Below is a small trained network, with its code and all its weights. Each question gives an input and a target symbol and asks what happens when units are switched off, that is, made to give their printed mean instead of their output.

import numpy as np


def w(rows, s, z=0):
    codes = np.array(rows[::2]) - 128.0
    scale = np.full(codes.shape[1], s)
    scale[-1] = z or s
    return codes * scale


def f(y):
    return np.maximum(y, 0)


def softmax(a):
    e = np.exp(a - a.max(-1, keepdims=True))
    return e / e.sum(-1, keepdims=True)


def log_softmax(a):
    a = a - a.max(-1, keepdims=True)
    return a - np.log(np.exp(a).sum(-1, keepdims=True))


def net(x, mask):
    ids = ['βζθλπσψ'.index(c) for c in x.split()]
    T = len(ids)
    res = E[ids] + P[:T]
    u = 0
    for l in range(2):
        r = res
        for j in range(2):
            rows = slice(2 * j, 2 * j + 2)
            q, k, v = (r @ M[l][rows].T for M in (Q, K, V))
            z = softmax(np.where(np.tri(T) > 0, q @ k.T / 2**0.5, -1e9)) @ v
            o = O[l][rows]
            res = res + np.where(mask[u + j], z, o[:, -1]) @ o[:, :-1]
        u += 2
        y = f(res @ A[l][:, :-1].T + A[l][:, -1])
        res = res + np.where(mask[u : u + 8], y, B[l][:, -1]) @ B[l][:, :-1]
        u += 8
    return log_softmax(res[-1] @ U[:, :-1].T + U[:, -1])


Q, K, V, O, A, B = {}, {}, {}, {}, {}, {}
E = w([
[234,181,108],'β',
[142,136,68],'ζ',
[154,151,80],'θ',
[114,174,66],'λ',
[107,60,77],'π',
[81,254,57],'σ',
[69,114,103],'ψ',
],0.016)
P = w([
[173,141,139],'0',
[111,147,183],'1',
[206,122,5],'2',
[212,97,188],'3',
[91,156,173],'4',
[142,148,30],'5',
],0.013)
Q[0] = w([
[243,211,103],'0.h0',
[210,133,132],'0.h0',
[224,115,205],'0.h1',
[255,236,88],'0.h1',
],0.01)
K[0] = w([
[195,244,166],'0.h0',
[196,149,176],'0.h0',
[69,89,174],'0.h1',
[118,204,93],'0.h1',
],0.011)
V[0] = w([
[159,192,249],'0.h0',
[112,125,146],'0.h0',
[81,148,150],'0.h1',
[144,80,94],'0.h1',
],0.014)
O[0] = w([
[130,193,129,118],'0.h0',
[142,251,244,12],'0.h0',
[80,96,30,95],'0.h1',
[72,238,78,3],'0.h1',
],0.003,0.0026)
A[0] = w([
[34,45,237,88],'0.n0',
[201,88,122,25],'0.n1',
[145,211,96,104],'0.n2',
[138,145,87,254],'0.n3',
[186,176,185,123],'0.n4',
[162,141,188,64],'0.n5',
[36,141,85,3],'0.n6',
[76,95,10,235],'0.n7',
],0.012,0.0049)
B[0] = w([
[254,108,34,132],'0.n0',
[69,86,81,144],'0.n1',
[98,47,185,217],'0.n2',
[163,147,149,224],'0.n3',
[111,63,110,147],'0.n4',
[77,50,210,131],'0.n5',
[191,141,168,156],'0.n6',
[209,100,219,246],'0.n7',
],0.0084,0.014)
Q[1] = w([
[139,42,99],'1.h0',
[197,210,175],'1.h0',
[74,118,120],'1.h1',
[175,132,246],'1.h1',
],0.011)
K[1] = w([
[143,133,67],'1.h0',
[7,93,183],'1.h0',
[107,145,141],'1.h1',
[83,139,26],'1.h1',
],0.011)
V[1] = w([
[67,94,64],'1.h0',
[63,126,110],'1.h0',
[191,137,103],'1.h1',
[160,255,200],'1.h1',
],0.0091)
O[1] = w([
[204,83,120,2],'1.h0',
[190,83,180,44],'1.h0',
[61,116,68,188],'1.h1',
[1,86,103,148],'1.h1',
],0.0088,0.0082)
A[1] = w([
[174,122,139,68],'1.n0',
[129,193,128,36],'1.n1',
[35,132,18,140],'1.n2',
[125,245,61,178],'1.n3',
[125,75,224,195],'1.n4',
[81,167,202,97],'1.n5',
[131,131,126,1],'1.n6',
[125,177,141,28],'1.n7',
],0.012,0.0081)
B[1] = w([
[24,116,181,155],'1.n0',
[146,16,253,132],'1.n1',
[91,119,188,213],'1.n2',
[94,48,215,195],'1.n3',
[169,155,48,254],'1.n4',
[148,210,76,211],'1.n5',
[74,6,129,128],'1.n6',
[154,33,214,132],'1.n7',
],0.011,0.0084)
U = w([
[202,203,59,177],'β',
[119,138,181,96],'ζ',
[107,140,202,3],'θ',
[48,196,74,78],'λ',
[106,71,208,73],'π',
[215,100,114,231],'σ',
[87,254,51,18],'ψ',
],0.0084,0.0028)

Each question gives the input, a string of symbols that net reads in full, and the target symbol t.
The units are the heads (2 rows each of Q, K, V and O) and the neurons (one row each of A and B). Each row of codes is followed by its name. A weight is (code - 128) times the scale printed after its matrix; where a second scale follows, it is the last column's (O, A, B and U).
mask holds one flag per unit, layer by layer, with each layer's heads first. A switched-off unit (its flag False) gives its mean, the last column of its rows in O or B, instead of its output. The means were averaged over made-up inputs and are rounded, as every weight is.
A unit's drop is (log p(t) with every unit on - log p(t) with that unit switched off) / (log p(t) with every unit on - log p(t) with every unit switched off).
The circuit of an input: a set's keep is (log p(t) with only the set's units on - log p(t) with every unit switched off) / (log p(t) with every unit on - log p(t) with every unit switched off). Starting from the 12 units with the biggest drops (on a tie, the unit counted first), units are removed one at a time, each time the one whose removal leaves the highest keep (on an exact tie, the one counted first), for as long as the keep stays at least 0.8.
units of the circuit, in order: the units of the circuit, biggest drop first
top k neurons: the k neurons with the biggest drops, biggest first
top k neurons in layer l: the k neurons of layer l with the biggest drops, biggest first
drop of u: that unit's drop, to one decimal
input σ ψ θ σ, target π: top 2 neurons in layer 0	[0.n7 0.n0]
input θ θ σ ψ π λ, target σ: units of the circuit, in order	[0.n7 1.h0]
input λ θ σ, target σ: top neuron in layer 0	[0.n7]
input θ β σ ζ ψ ψ, target β: units of the circuit, in order	[0.n7 1.n3 1.n4]
input ζ σ β σ, target π: top 2 neurons	[1.n3 1.n4]
input σ σ σ σ, target λ: top 2 neurons in layer 0	[0.n2 0.n0]
input π σ ψ ζ σ σ, target β: top 2 neurons	[0.n2 0.n7]
input σ σ ζ σ σ σ, target β: top 3 neurons	[0.n7 0.n2 1.n4]
input ψ σ ψ ζ π, target σ: top 2 neurons	[0.n0 1.n5]
input ζ θ σ σ σ ψ, target σ: top 3 neurons	[0.n7 1.n5 0.n3]
input θ λ ζ ζ θ σ, target σ: top 2 neurons in layer 0	[0.n7 0.n6]
input β σ ζ σ σ λ, target σ: drop of 1.n3	-0.2
input θ ζ σ ζ π, target σ: drop of 1.h1	0.1
input σ ψ ζ π σ π, target β: drop of 0.n7	1.3
input θ σ θ ζ σ ψ, target σ: drop of 1.h1	0.2
input π ζ σ β β, target β: top neuron in layer 0	[0.n5]
